Below is a small trained network, with its code and all its weights. Each question gives an input and a target symbol and asks what happens when units are switched off, that is, made to give their printed mean instead of their output.

import numpy as np


def w(rows, s, z=0):
    codes = np.array(rows[::2]) - 128.0
    scale = np.full(codes.shape[1], s)
    scale[-1] = z or s
    return codes * scale


def f(y):
    return y / 2 * (1 + np.tanh(0.7978845608 * (y + 0.044715 * y**3)))


def softmax(a):
    e = np.exp(a - a.max(-1, keepdims=True))
    return e / e.sum(-1, keepdims=True)


def log_softmax(a):
    a = a - a.max(-1, keepdims=True)
    return a - np.log(np.exp(a).sum(-1, keepdims=True))


def net(x, mask):
    ids = ['αγδεζηθλμξπστφψω'.index(c) for c in x.split()]
    T = len(ids)
    res = E[ids] + P[:T]
    r = res
    for j in range(2):
        rows = slice(2 * j, 2 * j + 2)
        q, k, v = (r @ M[0][rows].T for M in (Q, K, V))
        z = softmax(np.where(np.tri(T) > 0, q @ k.T / 2**0.5, -1e9)) @ v
        o = O[0][rows]
        res = res + np.where(mask[j], z, o[:, -1]) @ o[:, :-1]
    y = f(res @ A[0][:, :-1].T + A[0][:, -1])
    res = res + np.where(mask[2:18], y, B[0][:, -1]) @ B[0][:, :-1]
    return log_softmax(res[-1] @ U[:, :-1].T + U[:, -1])


Q, K, V, O, A, B = {}, {}, {}, {}, {}, {}
E = w([
[147,210,216],'α',
[60,71,137],'γ',
[132,174,5],'δ',
[156,149,103],'ε',
[161,53,121],'ζ',
[254,185,113],'η',
[105,128,132],'θ',
[60,115,42],'λ',
[148,102,228],'μ',
[108,60,43],'ξ',
[105,127,101],'π',
[215,87,57],'σ',
[149,129,142],'τ',
[28,133,166],'φ',
[142,37,141],'ψ',
[81,250,102],'ω',
],0.0071)
P = w([
[95,3,46],'0',
[117,82,105],'1',
[120,67,130],'2',
[81,75,120],'3',
[55,96,120],'4',
[111,21,94],'5',
],0.00075)
Q[0] = w([
[19,163,148],'head 1',
[33,233,100],'head 1',
[116,254,178],'head 2',
[166,224,120],'head 2',
],0.0042)
K[0] = w([
[208,116,178],'head 1',
[254,24,182],'head 1',
[55,9,112],'head 2',
[155,14,90],'head 2',
],0.004)
V[0] = w([
[216,202,51],'head 1',
[17,223,55],'head 1',
[84,2,43],'head 2',
[48,131,224],'head 2',
],0.0086)
O[0] = w([
[202,197,50,221],'head 1',
[12,221,58,170],'head 1',
[88,2,15,230],'head 2',
[54,121,232,2],'head 2',
],0.0085,0.00083)
A[0] = w([
[211,169,126,228],'neuron 1',
[117,59,80,136],'neuron 2',
[2,54,158,207],'neuron 3',
[205,167,157,242],'neuron 4',
[43,101,85,204],'neuron 5',
[161,35,138,177],'neuron 6',
[169,184,155,253],'neuron 7',
[200,167,75,196],'neuron 8',
[190,134,58,180],'neuron 9',
[83,135,184,187],'neuron 10',
[35,135,146,224],'neuron 11',
[171,169,68,197],'neuron 12',
[189,64,140,203],'neuron 13',
[127,160,178,136],'neuron 14',
[128,80,164,155],'neuron 15',
[59,111,72,182],'neuron 16',
],0.0093,0.0046)
B[0] = w([
[56,97,163,238],'neuron 1',
[184,84,29,191],'neuron 2',
[253,160,178,227],'neuron 3',
[64,96,200,230],'neuron 4',
[211,199,82,226],'neuron 5',
[172,29,125,217],'neuron 6',
[61,137,211,232],'neuron 7',
[51,109,109,254],'neuron 8',
[72,98,73,251],'neuron 9',
[152,149,206,171],'neuron 10',
[185,218,180,214],'neuron 11',
[53,136,92,253],'neuron 12',
[137,15,147,226],'neuron 13',
[102,134,177,138],'neuron 14',
[171,78,162,157],'neuron 15',
[204,206,50,217],'neuron 16',
],0.0073,0.0043)
U = w([
[85,151,240,54],'α',
[235,136,138,64],'γ',
[72,166,27,39],'δ',
[92,113,121,187],'ε',
[169,48,118,100],'ζ',
[5,72,159,76],'η',
[165,146,135,151],'θ',
[193,183,56,41],'λ',
[165,71,244,196],'μ',
[194,115,50,47],'ξ',
[164,149,104,196],'π',
[79,34,71,124],'σ',
[130,101,153,191],'τ',
[216,206,181,80],'φ',
[201,49,135,160],'ψ',
[73,254,145,253],'ω',
],0.0051,0.0034)

Each question gives the input, a string of symbols that net reads in full, and the target symbol t.
The units are the heads (2 rows each of Q, K, V and O) and the neurons (one row each of A and B). Each row of codes is followed by its name. A weight is (code - 128) times the scale printed after its matrix; where a second scale follows, it is the last column's (O, A, B and U).
mask holds one flag per unit, heads first, then neurons. A switched-off unit (its flag False) gives its mean, the last column of its rows in O or B, instead of its output. The means were averaged over made-up inputs and are rounded, as every weight is.
A unit's drop is (log p(t) with every unit on - log p(t) with that unit switched off) / (log p(t) with every unit on - log p(t) with every unit switched off).
most important unit: the unit with the biggest drop
which heads matter: for each layer, one digit per head in row order, 1 if its drop is at least 0.15 and else 0, layers parted by /
drop when u is switched off: that unit's drop, to one decimal
input δ δ δ, target δ: which heads matter : 11
input ψ ψ ψ π ψ, target ψ: which heads matter : 11
input θ φ ω λ ω, target ω: which heads matter : 10
input α ω φ α, target α: which heads matter : 01
input μ μ μ η, target μ: most important unit : head 1
input η α ω α, target α: which heads matter : 01
input ψ ω η ω η, target η: which heads matter : 00
input ω ω ω δ, target ω: which heads matter : 11
input η ω ω π, target ω: which heads matter : 11
input δ α δ, target δ: which heads matter : 10
input ω ω ε, target ω: which heads matter : 11
input ε ψ σ η σ, target σ: drop when head 1 is switched off : 0.2
input ω ω ε θ η, target η: drop when neuron 7 is switched off : 0.1
input ω μ φ, target φ: drop when neuron 3 is switched off : 0.2
